Here is a tiny trained network, its code and every weight. The questions are about switching its units off for an input and a class, where a switched-off unit gives its printed mean instead of its output.

import numpy as np


def w(rows, s, z=0):
    codes = np.array(rows[::2]) - 128.0
    scale = np.full(codes.shape[1], s)
    scale[-1] = z or s
    return codes * scale


def norm(h):
    return h / np.sqrt((h * h).mean(-1, keepdims=True) + 1e-5)


def f(y):
    return np.maximum(y, 0)


def log_softmax(a):
    a = a - a.max(-1, keepdims=True)
    return a - np.log(np.exp(a).sum(-1, keepdims=True))


def net(x, mask):
    res = np.array(x, float).reshape(1, 3) / 4 @ E
    u = 0
    for l in range(4):
        y = f(norm(res) @ A[l][:, :-1].T + A[l][:, -1])
        res = res + np.where(mask[u : u + 3], y, B[l][:, -1]) @ B[l][:, :-1]
        u += 3
    return log_softmax(norm(res)[-1] @ U[:, :-1].T + U[:, -1])


A, B = {}, {}
E = w([
[192,185,94,69],'x0',
[226,58,202,95],'x1',
[63,165,250,2],'x2',
],0.008)
A[0] = w([
[131,207,180,255,6],'L0N0',
[111,50,69,109,16],'L0N1',
[105,94,61,155,99],'L0N2',
],0.0072,0.0018)
B[0] = w([
[103,143,107,134,185],'L0N0',
[172,1,130,58,162],'L0N1',
[78,79,53,153,251],'L0N2',
],0.0066,0.0024)
A[1] = w([
[181,92,73,216,2],'L1N0',
[54,126,56,111,36],'L1N1',
[41,152,254,160,210],'L1N2',
],0.0075,0.0022)
B[1] = w([
[151,143,136,6,247],'L1N0',
[151,210,121,107,200],'L1N1',
[109,123,130,101,253],'L1N2',
],0.014,0.0039)
A[2] = w([
[167,62,43,197,128],'L2N0',
[254,130,237,94,123],'L2N1',
[82,79,108,200,5],'L2N2',
],0.0067,0.0017)
B[2] = w([
[140,141,97,6,198],'L2N0',
[134,134,148,168,254],'L2N1',
[108,159,119,188,135],'L2N2',
],0.012,0.0043)
A[3] = w([
[210,26,206,155,128],'L3N0',
[133,71,134,130,2],'L3N1',
[123,80,8,135,77],'L3N2',
],0.011,0.0017)
B[3] = w([
[1,215,45,154,254],'L3N0',
[130,153,150,129,146],'L3N1',
[177,134,99,79,235],'L3N2',
],0.011,0.0053)
U = w([
[110,244,102,255,1],'0',
[224,20,229,72,255],'1',
],0.0059,0.00076)

Each question gives the input, the list of numbers given to net, and the class t.
The units are the neurons (one row each of A and B). Each row of codes is followed by its name. A weight is (code - 128) times the scale printed after its matrix; where a second scale follows, it is the last column's (A, B and U).
mask holds one flag per neuron, layer by layer. A switched-off neuron (its flag False) gives its mean, the last column of its row in B, instead of its output. The means were averaged over made-up inputs and are rounded, as every weight is.
A unit's drop is (log p(t) with every unit on - log p(t) with that unit switched off) / (log p(t) with every unit on - log p(t) with every unit switched off).
The circuit of an input: a set's keep is (log p(t) with only the set's units on - log p(t) with every unit switched off) / (log p(t) with every unit on - log p(t) with every unit switched off). Starting from all 12 units, units are removed one at a time, each time the one whose removal leaves the highest keep (on an exact tie, the one counted first), for as long as the keep stays at least 0.8.
circuit, biggest first: the units of the circuit, biggest drop first
unit that matters most: the unit with the biggest drop
k most important neurons: the k neurons with the biggest drops, biggest first
k most important neurons of layer l: the k neurons of layer l with the biggest drops, biggest first
drop of u: that unit's drop, to one decimal
input [-5,-1,-3], class 1: unit that matters most : L3N0
input [5,-3,-6], class 1: circuit, biggest first : L3N0, L1N0
input [0,3,-8], class 1: circuit, biggest first : L2N0, L3N0
input [2,8,8], class 0: 2 most important neurons : L3N0, L1N0
input [1,-6,-7], class 1: 4 most important neurons : L3N0, L3N2, L1N0, L2N0
input [-8,6,6], class 0: 3 most important neurons : L3N0, L1N0, L2N0
input [-8,1,-2], class 1: 2 most important neurons of layer 0 : L0N2, L0N0
input [-1,5,-4], class 0: 3 most important neurons : L3N0, L2N1, L1N0
input [-7,1,-4], class 1: 2 most important neurons : L2N0, L3N0
input [-8,0,-7], class 1: drop of L1N0 : 0.1
input [-1,3,2], class 0: drop of L3N0 : 0.4
input [-3,-3,-5], class 1: drop of L3N0 : 0.2
